Each row was made from one path, in order. Every step used is in the known rows, and no mark comes twice. Write each row's path.
Known rows
f > r > k > g > c: [-123 -103  329  263 -226 -393   75   46   80  103    8  122 -192  257
  422 -452 -110  -63  136  -18 -174   73   75  297   66 -193  -51  123
  -37   -5 -401  172 -337   13   97   -1 -173   58  -36   29  148 -152
  211 -110 -135  261   37  221  140 -132  191 -225   30  187  -52  -85
  170  208]
b > f > k > g > p > a: [ -37 -210  173  248 -196 -476  277  170  -29  330 -154   14 -336  301
  291 -345   22 -138  -16 -160   77   49   66  488  218  -69 -102   10
 -114    7 -460  -36 -372  -82  -70   43 -323   46    7   62  166   75
   39 -178 -115  138   36  232  124  -88  196 -312  -71   80  -88 -137
  118   76]
p > a > u > g > f: [ -43 -312   11  142  -67    4   87  140 -101  203   64   52  -60  200
  255 -215  -39  -18   48  210  -92   61  127  460 -109  -88   25   14
  -61  -54 -411  103 -320 -212 -167  360  -82   88   -4 -100 -170  211
 -136  156 -266  204   28  148   -2  146  -57 -301 -139  158   56   19
   73  122]
f > b > m > d > n: [-161 -101  277  307  -35  -77   27   -3   53   71   64 -140 -166 -165
  305 -332   17 -333  115 -162  178   25  -78  373 -108  235 -359  127
 -107 -149 -307 -162 -198 -249 -319  200  -83   11  295   96 -178   68
 -105   10 -371   10  334  421  -87  270  385 -378   88   -7 -134 -134
  -53 -154]
f > r > k > v > d > n: [ -33  -47  489  129  -88 -143  119   48  169  149   52  -91 -249  -70
  244 -337  -30    8   63  134   14    7 -194  203   17  -61 -256  164
 -192  -11 -434  102 -488   -8    8   37 -186   11  405  211  205  -21
  -34 -258  -40  177  258  339  133 -164  432 -383    2  224   -5  -51
    7   61]
c > g > p > a: [ -48 -182  135  278 -109 -139  141  -18 -126  115  111  276 -258  149
  147 -281   32 -202   -2  -14   83   -2   27  363  -24 -116  -92   53
 -104 -133 -314  117 -299 -172  -86   23 -109  134  -48  -81   15   69
 -103   36 -258  130  -17  159   45   68  -16 -248  -90  227    6   17
   94   81]
u > p > g > r > f > k > v: [  24 -147  208  -98 -237 -124  -29   78  -13  246   61   -8 -120  186
  216 -203 -127   88 -169  181 -306  149   52  357  -93 -325  -49   11
  208   44 -467  254 -327  -84  -59  313  -32  152  275   13 -108  135
  303   24   24  204  -57  249  178  -75  108 -513 -117  118   94  -90
  192  154]
m > d > g > p: [-237 -134  239  246 -128 -138  192   48 -101   71   50  116 -268  -18
  167 -266  -30 -121  171 -134  136   51   24  387  114   28  -80  219
 -148  -50  -74  -16 -264 -111  -90  -11  -86  138  140  -41   24 -116
  -88  -91 -229   62  129  272  -40   95  132 -152  148  140   18  -17
  -28   20]
k > g > p > a: [ -86 -218  132  279 -120 -240  205   13  -62  165   10  197 -308  220
  246 -339    9 -171   61  -83   77  -11   44  444  120   -3  -25   11
 -157  -84 -368  -36 -363 -164  -88   -6 -236   96 -118   -8  127   -9
 -107  -98 -275  178   68  159   57   49   98 -175  -88  177  -47   21
   44  173]
r > p > a > u > c > f > k > v: [ 121 -224    2  -16    3 -254   59  168 -151  366  -93   65 -125  255
   88  -62   45   29 -194  165 -158   75  127  497  -77 -280 -130   32
    2  -57 -465  145 -424  -66  -20  277 -153  145   15  -14  -52  127
  -87   43  -68  193   -4  105   12   18  -30 -380 -207  139   56   76
   11  192]
a > p > g > c > f > b > m > d: [ -50  -57   80  131 -114    5 -209   86  -76   51   31   11   53   -7
  287 -248 -219 -222   -4 -176 -257  220  177  382 -287   -7 -222   -1
  102 -155 -299  192 -140 -236 -176  340   74  153  203  -75 -373   57
  167  220 -283   43  200  225    4  290  141 -329  117   11  -56  -54
   36  -18]
a > u > p > g > f > r > k > v > d: [   1  -40  225  -30 -160   -3  -59  171  -25  245   35  -34  -32  123
  221 -150 -194  198 -114  202 -365  200   73  275 -161 -223  -58   81
   46   26 -514  284 -453  -18    5  230  -86  156  335   66   15   43
  131    2   61  180   69  181  126 -132  180 -286 -172  192   96   68
   77  180]
d > n > u > c > r > k > f: [-111 -123  156   28 -155  -61  138  121   17  170   34  121 -178   39
  334 -196   80  -47   70  243 -307   13  202  443 -146 -118  -47  122
  203  109 -314  104 -367  -64  -48  373  -69  246  285  -58  -79  102
  142   15  -64  222 -111  240   79  178   19 -471 -345  122  190  -92
  113  209]
n > a > u > c > p > g: [  -2 -143  -91  109  -99   40  139  247 -317   82   71  198 -214  185
  111  -64  189 -197  -18   89 -120  -25  305  547 -166   -8  -81   18
  119  -17 -348  271 -209 -233  -62  286  -37  425  -17 -142  -84   72
 -104  223 -212  106    7  166   46  256 -194 -196 -308  203  107  171
   23  275]
f > k > r > p: [ -97 -187  152  292 -179 -421  211   22   28  234 -122   -6 -200  275
  334 -345  141 -131   70  -81   23   66   14  335  188 -121  -61  165
  -65  -77 -429  -23 -334  -73  -45  138 -209  110  -82  147  102  -84
   41   -6 -156  192   71  258   60  -35  151 -285    3  158  -41 -111
  109  123]
k > g > c > f > b > m > v > d > n > u: [-108  -32  167  -10 -125  -38  -26   18  113   16  -34  -87  -45 -126
  283 -266  -93 -246  -18 -231 -184  132  233  392 -115   65 -253   50
  -66  -88 -318 -160 -318  -15  -21  250    7   46  396   38 -107   22
  -35 -151 -251   42  255  368  105  201  458 -209  -31  -45  104    4
 -108   92]
b > m > d > g: [-254 -196  254  265 -147  -73  110   71  -88   21   -6  -88 -214  -65
  258 -336  -76 -223  204 -136  205  121  -27  455   18  151 -197  264
 -167 -141 -120  -35 -180 -153 -255   20  -78   55  167  -49  -98  -67
  -68  -38 -313  -23  285  368 -129   95  268 -247  301   99  -39 -113
  -16  -79]
u > a > p > g > c > f > k > v: [ 142 -253   84  -63  -92 -135   -2  200  -95  266    3   57 -167  193
  191 -206  -91  -10 -117  219 -233  127   42  454 -131 -291  -77  -69
   48   -7 -424  338 -372 -107  -30  313  -78  149  162  -17  -97  141
   97   29 -125  219   75  129  142   -3   45 -408 -130  129   39   36
  145  222]
d > n > v > f > r > p: [-101  -93  356  329 -114 -230  377  -77  -16  106   99   67 -189   74
  136 -243   94 -129   90  -29   90   81   84  208  191 -136 -136  158
 -170  -30 -470 -158 -247  -95 -102   96 -140  -52   -2  142  215  -26
   27  -68 -147  135   28  288  143   36  230 -253   69  182  -18 -186
   10  157]
f > k > v > d: [  53 -172  362   74  -62 -137   70   68   50  281  -87 -204 -241   40
  176 -261    4  -70  -12   50  160  104 -231  322   67  -88 -304  103
 -181  -80 -454  154 -408  -94 -102   67 -184  -12  235  148   82   66
  -67 -198 -152  108  326  376   63 -167  379 -414  185  168   -6  -45
  -22   46]
f > r > k > v > d: [   6  -82  466  153 -117 -161   43   48  110  216  -38 -116 -195   38
  246 -345 -132   32   55   67   20  107 -189  211   49 -118 -241  122
 -179  -75 -470  196 -458  -26  -54   -8 -189  -27  265  127  166  -22
   45 -218  -82  161  254  296   96 -240  372 -371  156  241  -28  -96
   15   40]
p > g > r > f > b > m > v > d: [ -54  -31  247  -16 -189   31 -170  -55   59   63  -54 -150   90  -64
  205 -290 -319 -113 -118 -214 -223  252  125  274 -162  -69 -192  -35
   92 -140 -452  -31 -189 -123 -207  288   89  -41  374   35 -289  139
  275   45 -140   10  206  342  106   91  395 -435  185   26   28 -194
   -5 -114]
f > b > m > v > d > g > r > p > a: [ -72  -81   94   64 -204 -132   29  -15 -118  133 -148  -16 -108  -73
   22 -223 -280 -132  -87 -399   38  177  145  374   57  -45 -114   88
 -117 -164 -220 -323 -211  -40 -178   49  -39   61  146   32 -125   65
    3  -41 -176  -27  115  245   -1  -33  256 -199   81   50   40  -99
 -120 -183]
d > m > v > f > r > k > g > p > a > n: [ -35 -182  260  166 -268 -334  307  -73 -138  367  -79 -102 -245  192
  191 -320 -170   42  -62 -120  -94  123   22  393  221 -134  -93   94
 -276  -99 -490 -374 -311  -14 -120  -60 -218 -146   41  241  281  -12
 -118 -136 -137   53  103   45   44  -73  284  -94 -150  154   -4  -77
   99   82]
c > r > f > b > m > d > g > p > a > n: [-190 -178  121   96 -197  -97  -58   -4 -117  210   55  113  -51 -105
  234 -184 -321 -104  -60 -206  -35  209   89  423  -73  -31 -134   63
   -7 -126  -87 -168 -196  -81 -169  172   12  110  237  -63 -179  185
 -107   56 -264  109   12  117  -94  157   97 -235  -43  -28  123   13
  -98 -103]
m > d > g > f > k > v: [-143 -257  402   70 -129 -166   88   67   50  276    6 -198 -166    4
  290 -287 -128   87   31  127   64  149  -95  401   74 -142 -118  258
 -136    0 -188   47 -376   61 -109  186 -105 -117  398   42  -78   84
  -13 -175 -139  130  157  349    3 -161  334 -355  187   51   13 -105
   46   16]
u > c > r > f: [ -24 -128  154   90 -110 -133   50  -11  -19   78   48  164    4  117
  225 -169  -38  -32   55  140 -169  125  224  404 -175 -218 -122   19
  163  -16 -441  284 -298 -136  -13  304  -60  153   45 -165 -212  106
  171    9 -171  167  -85  211   59  150   45 -440   45  185   77 -117
   62  120]
c > f > r > g > p > a > n > v: [ -53 -272  187  146 -112 -204  175 -108  -54   81  219  266  -29  172
  182 -324  -88  -74  -72   47  -40  150   85  176  -48 -331 -136  -37
 -227 -106 -385   33 -307  -42   42   25  -19   14 -111   16  244  146
 -134   65 -162  240  -82   44  138   35   73 -180    7  139   28   61
   46  164]
u > a > p > g > r: [  27 -197  -49   90 -141  -49  122  176 -158   93   29  115 -178  162
  224 -269  -69  -79   88   80 -170   33  118  455  -94  -77   64  -30
   12  -46 -383  151 -304 -262 -142  254  -87  284  -58  -78  -86   97
   55  141 -225  163   42  127   83  113  -68 -275 -180  222   36    5
  168  134]
p > a > u > g > c > r > k > f: [ -13 -197   72   25 -148  -75  -24  140 -148  229  -31  297 -119  223
  237 -215 -152    0  -75  157 -375  145  197  411 -134 -274   10   47
  175   28 -381  200 -279 -107  -12  286   -8  172   51  -91 -118  105
  242  145  -62  291 -121   69   91   94 -137 -385 -269  191  128  -26
  134  168]
d > n > p > g > c > f > r: [ -73  -47  164  133 -208 -109  129  123   57  -34  178  167 -115   62
  333 -264   19 -109  130  120 -306   48  263  320 -116 -140  -11   58
   29   23 -252  297 -263  -52  124  325  -12  275  248 -101   -3   23
   66   26 -132  193  -57  213  252  162   46 -269 -183  171   60   19
  169  260]
f > r > g > p > a: [ -88 -126  165  350 -138 -349  159    7  -91  138   79  253 -275  241
  215 -307  -11 -123  -20  -89    6   10   98  296   75 -134  -77   51
 -137 -109 -406   53 -283  -82  -34  -65 -174  101 -108  -16  203  -12
    5  -42 -180  152  -84  146   86  -16   50 -159 -121  225  -62   16
  120  121]
g > p > a > u > c: [  32 -188  -91  150   -5 -125  117  189 -272  214   -9  206 -234  208
   67 -114   98 -165    8    9  -46   -5  152  529  -27  -31  -52    3
  -23  -50 -336   67 -265 -251 -123  123 -164  273 -157 -104  -18   43
 -187  110 -243  148   45   96  -45  230 -173 -189 -240  171   17  121
  -23  189]
n > v > f > k > r: [ -75 -342  325  211 -236 -178  295    4   21  269 -117 -174 -117  223
  306 -408   67 -146  138    7   90  191  -45  325  273 -138  -98  130
 -109  -24 -479 -121 -231 -109 -265  150 -202 -172  -20  135  155   52
  122  -83 -202  166  137  315   83  -50  246 -398  227  122  -58 -319
   87  159]
p > a > u > c > f > b > m: [  55 -246  -55  115  -57  -36 -105  169 -115  252  -59  -27   59  116
  231 -172 -107 -200    5  -10  -99  132  208  545 -242    5 -192  -93
   51 -156 -437   44 -211 -256 -335  383 -116  115   -8 -166 -321  236
  -76  168 -354   89   82  177 -117  289  -23 -407  -72   13  -37  -89
  -36   13]
f > b > m > v > d > n > u: [ -91  -99  154  117  -78   58   54   88   39  103  -50 -267 -175 -211
  185 -238   66 -329   67 -203  118   53   23  405  -30  233 -319   92
 -127 -124 -323 -249 -257 -192 -269  246  -47   45  410   92 -120  128
 -214  -67 -329  -37  394  454   -6  222  426 -326  -17   -7   62  -54
 -163  -74]
u > c > r > g > f > b: [ -24  -85  122   91 -173 -111  -86  -51    5  117   76  147  132  159
  269 -190 -159  -35  -81   35 -269  123  346  316 -348 -325 -117  -21
  207  -49 -489  234 -253  -64  -14  361   11  135    1 -150 -302  187
  290  106 -178  144 -277  261   61   82   74 -425  -41   60   80 -160
  119   42]
k > v > d > g > p > a > u > c: [  21 -142   52  -70  -51   50   61  254 -292  254  -66  147 -275   54
  -88   -6  -61  -13  -75  -50  -27   57  103  498   30  -70  -94   97
 -112   20 -203   92 -354  -80  -29  -21 -163  292  106  -42   88  -23
 -191 -112 -102  107  135  165  -20   -1   -8 -129 -121  195  164  204
 -141  179]
d > m > v > f > k > g > p: [ -44 -132  296  142 -241 -328  323  -78  -79  333 -156 -188 -265  199
  141 -253  -15  -58  -41 -178  -24  128   74  449  235 -104 -164  154
 -156  -91 -565 -277 -255  -75 -152   14 -203 -165  114  192  116  -81
   62 -212 -140  -58  165  272   43   -3  392 -222   54   95  -39 -201
  117   95]
n > p > a > u > c: [  28 -282 -187  120  -71   -9  145  290 -234  212  -49   37 -255  171
  176 -131  171 -182  124   86  -59  -26  200  638  -28   47  -30    0
    3  -12 -283  104 -281 -264 -194  274 -196  346  -84 -176  -81  144
 -254  145 -333  146   75  122  -31  225 -190 -245 -286  183   73  141
  -21  225]
n > d > g > r > p > a > u: [-108 -146   20  -20 -149  -73  208   95 -167  182   71  176 -122  162
   36 -163  -36   -3   82 -104  -79   44  220  319  162 -197   19  188
  -90   31 -209 -149 -289 -137   47   58  -35  255 -128 -115   78    3
 -204  124 -128  206   -5  176    6   81 -105 -106 -111  150  219  130
   18  125]
k > r > f > b > m > v > d > g > p > a: [-166 -190  177  102 -242 -113   -1  -15    6  225 -150  -41  -80  -44
  185 -287 -244 -114  -48 -362  -16  227  133  393  178   45  -78   25
  -54  -72 -250 -341 -250    4 -255  109 -139  -53  344   79  -83   48
   30 -162 -211   63  171  220   18   60  330 -212   73   -3   20 -128
 -152  -60]
c > r > k > f > b > m > d > n > u: [-222  -68  285  153 -154  -45  -23   41  119  206  -10  -72 -139 -156
  457 -298  -96 -172   43  -47 -193  107   61  388 -139  120 -226  172
  128  -61 -275 -157 -295 -104 -277  351  -19   43  530   21 -191  136
  129   18 -191  110  117  329  -40  231  289 -476 -198  -36   60 -178
   33  -60]
u > p > g > r > k > f > b > m > d: [-157  -39  216   95 -256  -36 -178    6  -46  195  -14  -27  -41   14
  362 -314 -315  -85 -120 -136 -341  238   77  340 -231  -42 -134   19
  258  -50 -359  -36 -156 -160 -374  285   25  128  342   50 -275   76
  450  204  -88   69   28  244    0  141  187 -465  -89  -36  -63 -235
  147 -104]
g > f > b > m > v > d > n: [ -45  -92  275  118  -46  -15    0  -83  139   92   17 -277   -8 -213
  222 -296 -108 -197  -16  -95   73  149    0  322 -132  101 -280   48
 -129 -133 -417 -238 -272 -110 -256  317  -34 -136  439  144 -259  183
  -87  -76 -287   -9  308  423   36  144  539 -364   99  -58  -47 -168
 -137 -127]
b > m > d > g > p > a > u > c > f > r: [-187  -89   19  134 -107 -197   48  216 -264   90  -28  181  -59   57
  176  -88 -168  -38   28 -115 -190  195  286  526  -78   10  -66  201
  -81  -89 -135   13 -204  -26  -93   42  -90  203  123 -176  -27  -64
  -64    1 -124   25   44   64 -123  192  -21  -57  -88   98  -34   78
   -3   91]
d > n > v > f > k > g > c > p: [-113 -138  348  160 -207 -251  324  -58  -59  138   88  159 -262  149
  134 -251   93 -171  -42  -11  -20   99  121  338  165 -231 -164  150
    5  109 -423  -93 -220  -29   25   39 -157   -5   45  129  192  -28
  132 -158  -98  177  -13  301  201    5  249 -259  -50   52   11  -72
   59  310]
f > b > m > v > d > g > c > r: [ -39  -33  194    9 -219  -26  -89   33 -100   23 -122    0  -16 -139
   44 -205 -271 -217    0 -340  -10  281  196  358  -79  -92 -242  149
   -7 -124 -209  -15 -119  -42  -37   91   61   66  230  -71 -228   20
  155 -108 -208  -37  162  370   42   24  324 -262  257   38   82 -149
 -125 -130]
d > n > p > a > u > c > g > r: [ -15 -123 -177  -23 -136   38  134  237 -206   13  106  218 -210   79
  179 -124  151 -148   26  134 -316 -106  315  547 -207  -77   25  130
   78   32 -207  110 -297 -137   30  284  -46  470   62 -171  -70  120
 -133  170 -163  167 -116  129   83  208 -209 -216 -541  218  192  193
  126  253]
p > g > r > k > f > b > m > d: [-171  -62  350  137 -221  -48 -185  -14   54  192  -44  -91  -28   12
  435 -418 -352 -107  -63 -138 -295  212    8  291 -179  -23 -144   62
  165 -106 -346  -30 -168 -127 -355  267   41  -19  360   62 -253   75
  431  167 -115   96  115  296    7   90  267 -507   54  -18  -78 -293
  165 -125]
g > r > p > a > u > c > f > k: [  55 -147 -112  -32  -84 -348  102  125 -137  241  -76  175  -16  281
  175 -109  -40   58 -116  105 -338   88  269  472 -109 -319   25   34
   75  -57 -395   69 -359  -49   50  299  -89  245 -106  -94  -82  110
    7  136  -29  199 -172   20   24   84 -169 -286 -287  145   64   57
  115  177]

Write each row's path
[ -56 -107   66  307  -74 -311   97   34 -100  196   85  232  -58  257
  265 -172  -33   27  -61   51 -171  104  253  320  -28 -237   14  158
  -89 -120 -443   94 -371   -2   47  204 -112   87  -82  -76  -10   72
  -63  114 -167  205 -141   79   74  -14  -50  -92 -233  241   42   92
  136  165]	c > g > f > r > p > a > u
[-116 -157  126  245 -228  -92   13   47 -354  306   -9   15 -207  -52
   97 -152 -268 -228  -89 -324  136  218   73  487   94   33 -208  109
  -75 -110  -39 -274  -11 -109 -332   54  -79   98   43  -12 -108   98
 -130   53 -387   -1   38  190 -111  102   47  -89  -18  -46   63   -4
 -130  -59]	v > f > b > m > d > g > c > p > a > n
[-145 -232  282  186 -280 -243  268  -58  -31  207  -54   28 -181  301
  246 -381   38 -150  -45  -98  -72  143   63  246  213 -253  -54  129
  -42  -34 -473 -119 -216  -31 -130   -2 -124  -66  -61  153  267  -68
  246  -46  -75  156  -55  265  118  -76  197 -297   86  107   21 -224
  126  238]	n > v > f > k > r > g > p
[-257  -70   97  196  -57  -53   80    5  -21  144  121   56 -145  -64
  323 -163  -60 -169  -92  -98 -137   25  160  410 -211  106 -115   19
   24 -105 -284 -207 -293 -139 -259  338   -1  153  369   28 -186  150
 -126  189 -259   56   84  214  -78  323  208 -234 -308  -57   27   69
   54  -28]	r > p > g > f > b > m > d > n > u > a
[ -69 -243   46  -66 -304 -102   47  146   18  208   66 -125 -105  156
  420 -289  -79  -11    7  175 -321  100   58  401  -56 -225   70    4
  117   16 -250  167 -272  -88  -27  418   26  276  180   -4  -70  211
   24  208 -120  255  -37  177  163    3  -24 -404 -202   81  235   39
  177  224]	a > n > p > g > r > f > k
[-189 -114  379  107  -58  -63    9 -162  143  -87  156  102   36 -108
  305 -384 -127 -279   27 -180  -79  170  122  267 -196  -33 -358   61
  -72  -76 -340 -103 -233  -91  -67  148   28  -97  272   57 -105   17
   80  -42 -262  123  253  324   63  271  478 -303  233  -75 -124 -103
  -33   21]	k > g > c > f > b > m > d > n > v
[ -29  -22  364   14 -236 -245  291 -185 -153  299  -10  -67 -156  192
  -35 -148   18  -50 -117 -233  -68  211  182  303  232 -276 -357  189
  -53   57 -583 -226 -156  -79   15  -79 -113 -111   78  124  117  -81
   46 -146 -102  -28  170  303   96   67  399 -156   87   18   12  -56
  106  131]	n > d > m > v > f > k > g > c > p
[  51    1  307  -60  -97 -180  -27  -24    5  175  -16  121  -91  133
   90 -155 -143   20 -246    2 -229  188   32  205 -117 -383 -208   32
   -4  -78 -420  339 -383   33  190  126   16  129  229  105   20  -32
  161  -36   60  142   79  225  189 -118  248 -345  105  166   87   62
   66  146]	r > p > g > c > f > k > v > d
[  98 -271  237   33 -125   62  204 -144 -147  469   26 -340  -32    1
  -13 -197  -54 -117  -19 -191  208  156  -32  304  155  -82 -405  -41
 -262  -77 -520 -469 -146 -294 -366  181  -88 -209   56  166  -31  298
 -383   71 -405  -15  308  261  -59  224  312 -292  104   -6   49 -113
  -66 -152]	p > a > n > d > m > v > f > b
[   9 -112  123  -58  -92   49  161 -149 -281  188  269  207  -74  118
  -75  -63   58 -116 -104  -65  -35   54   70  258 -184 -270 -372   29
 -138  -24 -404   30 -188 -248   30  -85    5  264 -101   16   73   98
 -378  247 -198   61  119   88  -64  275   15 -142 -101  118  121  232
  123   48]	u > c > g > p > a > n > d > m
[-109 -121  104  207 -119   44 -152   85  -38  139   35 -168   35   -8
  363 -263 -195 -160   23 -103 -156  195   99  408 -241   92 -149   41
   59 -143 -362   62 -182 -258 -326  399    3   63  250  -11 -404  156
   92  240 -314   33  233  275  -47  221  216 -353   71  -19  -75 -100
   46  -60]	a > p > g > f > b > m > d
[  -9 -145   -4   37 -157  -17 -211  115 -127  177   10  205   49  136
  216 -128 -250 -150 -111  -69 -320  196  291  437 -257 -163 -131  -53
  228 -106 -436  160 -135 -215 -122  367   54  163   69 -191 -355  208
  177  215 -236  189  -42  142   -1  241  -66 -401 -142   52  103  -39
   37   34]	p > a > u > g > c > r > f > b > m
[-239 -143   52   31  -83 -269  244  114  -35  139   37  190 -225   83
  326 -148  132  -47  -40   53 -239  -45  196  550  -61  -27  -72   95
  -25   73 -203  -87 -449   17   69  165 -158  220  290    8  120   44
 -178 -117  -66  148    8   95   11  231  120 -194 -414   53   28  207
   83  250]	m > d > n > u > c > f > k > g > p > a
[ -70 -180  282  153  -59 -169  129 -123 -107  200  110  207 -157   95
  150 -245 -104  -64 -175 -117   -3  226   -4  132   88 -220 -220  -22
 -245  -27 -422  -93 -285    6  -41  -94  -92    5   -9  206  363   84
  -52  -14 -115  215   64   99  164  -34  222  -79   -3  144   31  127
  -37  169]	k > f > r > g > p > a > n > v > d
[ -86 -292   36    2 -293   49 -141  157  -76  374  -24 -125  -89  106
  439 -317 -295 -111  -76    7 -287  136   15  428 -145  -60  -16  -62
   95  -76 -274 -127 -190 -168 -396  386   28  179  158    5 -170  306
   59  308 -236  237   -6  151  -31   82  -60 -452 -315  -60  192 -123
  115    8]	p > a > n > u > g > r > k > f > b > m
[ -49 -248  -41  -40 -172   -2   21   93 -164  146  132  259  -81  142
  243 -130  -94  -52  -46  136 -272  110  206  423 -145 -256  -22  -32
   76  -13 -223  208 -266 -130   81  329   85  296   18 -168  -91  236
 -121  191 -227  288 -112   45   83  178 -180 -261 -259  160  310  179
   68  198]	p > a > n > u > g > c > r > f
[ -53  -98  121  119 -122   65   65   72   50   62  -58 -292 -201 -240
  183 -260   55 -344   76 -202  114   57   18  428  -49  236 -294   54
 -107 -113 -310 -214 -235 -200 -284  260  -73  103  426   99 -160  132
 -172  -54 -335  -48  373  425   44  189  434 -353  -20  -11   18  -75
 -182  -68]	f > b > m > v > d > n > p
[-143   68   57 -113 -163  -97  149   78  -35   75   54  195  -23   64
  187   38   48   64 -154  130 -436   79  319  343 -282 -283  -29  129
  185   74 -348  209 -388   43  264  337   39  390  310   14  -54  100
   58   90  143  117 -149  187  124  100   90 -302 -368  131  244  173
  141  215]	v > d > n > u > c > r > p > g > f > k
[-181 -168  205   72 -230 -324  216  -21   53  192 -174 -117  -59   88
  233 -272  -57   86  -11 -117  -59  219  133  320  219 -204   33  249
 -128   10 -272 -199 -392  185   61  162 -122  -25  241  188   36  -62
   45 -174  -19  106   73  270  109 -171  366 -154  106   91   77  -83
  -16   69]	m > v > d > g > f > k > r > p
[-203    1  308  104  -91   35   36 -205   44  -80  198  194  123 -116
  170 -207 -150 -167 -126 -118 -179  207  200  176 -341 -152 -241  119
   76 -117 -393  -50 -202 -130  -39  279  167    1  330   46 -246  151
  159  202  -77   66   54  270   61  261  360 -397   69  -26  -41 -116
   42 -102]	c > r > p > g > f > b > m > d > n > v
[ -98 -125  275  -27 -219  -62  -13  -22  109  153  -49 -109   33 -111
  176 -268 -287   53   52 -168  -89  189  170  298   75 -156  -77   43
   11   11 -263 -134 -306   23  -99  283  -15  -41  367   -5 -198  116
  151 -171 -169  104   67  339  119  -24  313 -334  205   63  140 -179
  -96  -78]	m > v > d > g > r > f > b
[ -13   18  115 -147 -158  188   94  152  -87   55  115   61 -244  -63
   85  -99   20  -40  -69   61 -241    8   91  343 -139  -40 -112   96
   11   37 -300  140 -395 -139   26  189   -2  399  374   29   77   41
  -36  -40  -23   98  105  308  166   75  149 -259 -303  199  230  155
   55  173]	k > v > d > n > u > p > g > r
[-194 -165  204  300 -227  -83   86   65 -193  306  -93  -65 -244  -38
  178 -231 -258 -207   28 -333  155  146   32  498  155  151 -105   99
 -107 -155 -126 -330 -100 -151 -475   45 -151  -29  166  -29  -95   56
  -23  -54 -341  -52   88  245 -155   98  139 -221   72   -3  -32 -198
  -82 -108]	v > f > b > m > d > g > p > a
